Below is a small trained network, with its code and all its weights. Each question gives an input and a class and asks what happens when units are switched off, that is, made to give their printed mean instead of their output.

import numpy as np


def w(rows, s, z=0):
    codes = np.array(rows[::2]) - 128.0
    scale = np.full(codes.shape[1], s)
    scale[-1] = z or s
    return codes * scale


def norm(h):
    return h / np.sqrt((h * h).mean(-1, keepdims=True) + 1e-5)


def f(y):
    return np.maximum(y, 0)


def log_softmax(a):
    a = a - a.max(-1, keepdims=True)
    return a - np.log(np.exp(a).sum(-1, keepdims=True))


def net(x, mask):
    res = np.array(x, float).reshape(1, 6) / 4 @ E
    u = 0
    for l in range(3):
        y = f(norm(res) @ A[l][:, :-1].T + A[l][:, -1])
        res = res + np.where(mask[u : u + 3], y, B[l][:, -1]) @ B[l][:, :-1]
        u += 3
    return log_softmax(norm(res)[-1] @ U[:, :-1].T + U[:, -1])


A, B = {}, {}
E = w([
[109,46,199,178,108,148,145,199,92],'x0',
[89,117,86,129,106,128,173,98,140],'x1',
[53,88,78,83,222,33,169,182,147],'x2',
[51,45,2,122,107,139,101,56,79],'x3',
[211,164,41,177,144,227,127,117,122],'x4',
[86,240,65,252,124,94,46,114,149],'x5',
],0.0077)
A[0] = w([
[142,204,53,93,137,92,125,105,166,59],'0.n0',
[158,115,213,82,190,102,221,58,110,1],'0.n1',
[131,197,3,109,138,9,116,223,159,143],'0.n2',
],0.0052,0.0031)
B[0] = w([
[140,181,122,83,149,125,85,62,204,185],'0.n0',
[249,114,163,135,101,164,138,133,184,186],'0.n1',
[97,100,103,163,192,114,223,80,134,255],'0.n2',
],0.012,0.0039)
A[1] = w([
[54,212,91,116,182,104,167,122,113,3],'1.n0',
[148,254,152,82,105,181,178,88,142,157],'1.n1',
[112,136,79,168,112,196,159,165,48,36],'1.n2',
],0.0064,0.0044)
B[1] = w([
[142,151,100,172,221,89,105,162,171,181],'1.n0',
[166,185,179,94,153,170,4,190,80,253],'1.n1',
[176,2,49,224,216,158,50,129,87,155],'1.n2',
],0.0075,0.0045)
A[2] = w([
[77,179,234,176,169,149,130,135,176,129],'2.n0',
[46,68,93,122,90,120,69,124,112,1],'2.n1',
[115,71,84,173,121,146,134,101,2,57],'2.n2',
],0.0089,0.0024)
B[2] = w([
[94,176,103,136,68,141,169,176,1,255],'2.n0',
[92,92,96,117,22,83,122,32,130,183],'2.n1',
[121,37,119,111,41,120,57,167,248,217],'2.n2',
],0.0082,0.0049)
U = w([
[212,81,205,48,131,142,182,190,143,197],'0',
[172,217,196,188,79,160,97,192,79,254],'1',
[59,79,128,133,160,57,191,209,61,30],'2',
[169,49,66,176,79,199,77,191,184,25],'3',
[85,181,41,192,217,79,167,82,190,178],'4',
[35,53,61,140,1,63,70,79,184,115],'5',
[185,175,81,64,120,187,70,91,115,69],'6',
],0.0091,0.0028)

Each question gives the input, the list of numbers given to net, and the class t.
The units are the neurons (one row each of A and B). Each row of codes is followed by its name. A weight is (code - 128) times the scale printed after its matrix; where a second scale follows, it is the last column's (A, B and U).
mask holds one flag per neuron, layer by layer. A switched-off neuron (its flag False) gives its mean, the last column of its row in B, instead of its output. The means were averaged over made-up inputs and are rounded, as every weight is.
A unit's drop is (log p(t) with every unit on - log p(t) with that unit switched off) / (log p(t) with every unit on - log p(t) with every unit switched off).
The circuit of an input: a set's keep is (log p(t) with only the set's units on - log p(t) with every unit switched off) / (log p(t) with every unit on - log p(t) with every unit switched off). Starting from all 9 units, units are removed one at a time, each time the one whose removal leaves the highest keep (on an exact tie, the one counted first), for as long as the keep stays at least 0.8.
units of the circuit, in order: the units of the circuit, biggest drop first
k most important neurons: the k neurons with the biggest drops, biggest first
k most important neurons of layer l: the k neurons of layer l with the biggest drops, biggest first
drop of u: that unit's drop, to one decimal
input [8,1,2,2,-1,-5], class 5: 2 most important neurons	[1.n1 2.n2]
input [-4,-7,5,-4,1,-1], class 4: units of the circuit, in order	[0.n2]
input [8,-3,5,6,-4,-6], class 5: units of the circuit, in order	[2.n1 2.n2]
input [-1,6,-1,0,-7,-2], class 0: units of the circuit, in order	[0.n1 2.n1]
input [4,4,-1,8,6,-7], class 5: 2 most important neurons	[2.n1 2.n2]
input [0,-1,0,1,-6,6], class 4: 4 most important neurons	[0.n2 1.n0 1.n1 2.n2]
input [7,-7,7,6,-4,0], class 5: 2 most important neurons of layer 2	[2.n1 2.n2]
input [4,-2,3,3,-5,-2], class 5: drop of 1.n2	0.0
input [-5,-5,2,-1,-1,-1], class 4: drop of 0.n2	2.3
input [7,3,2,-2,-1,7], class 2: drop of 1.n0	0.0
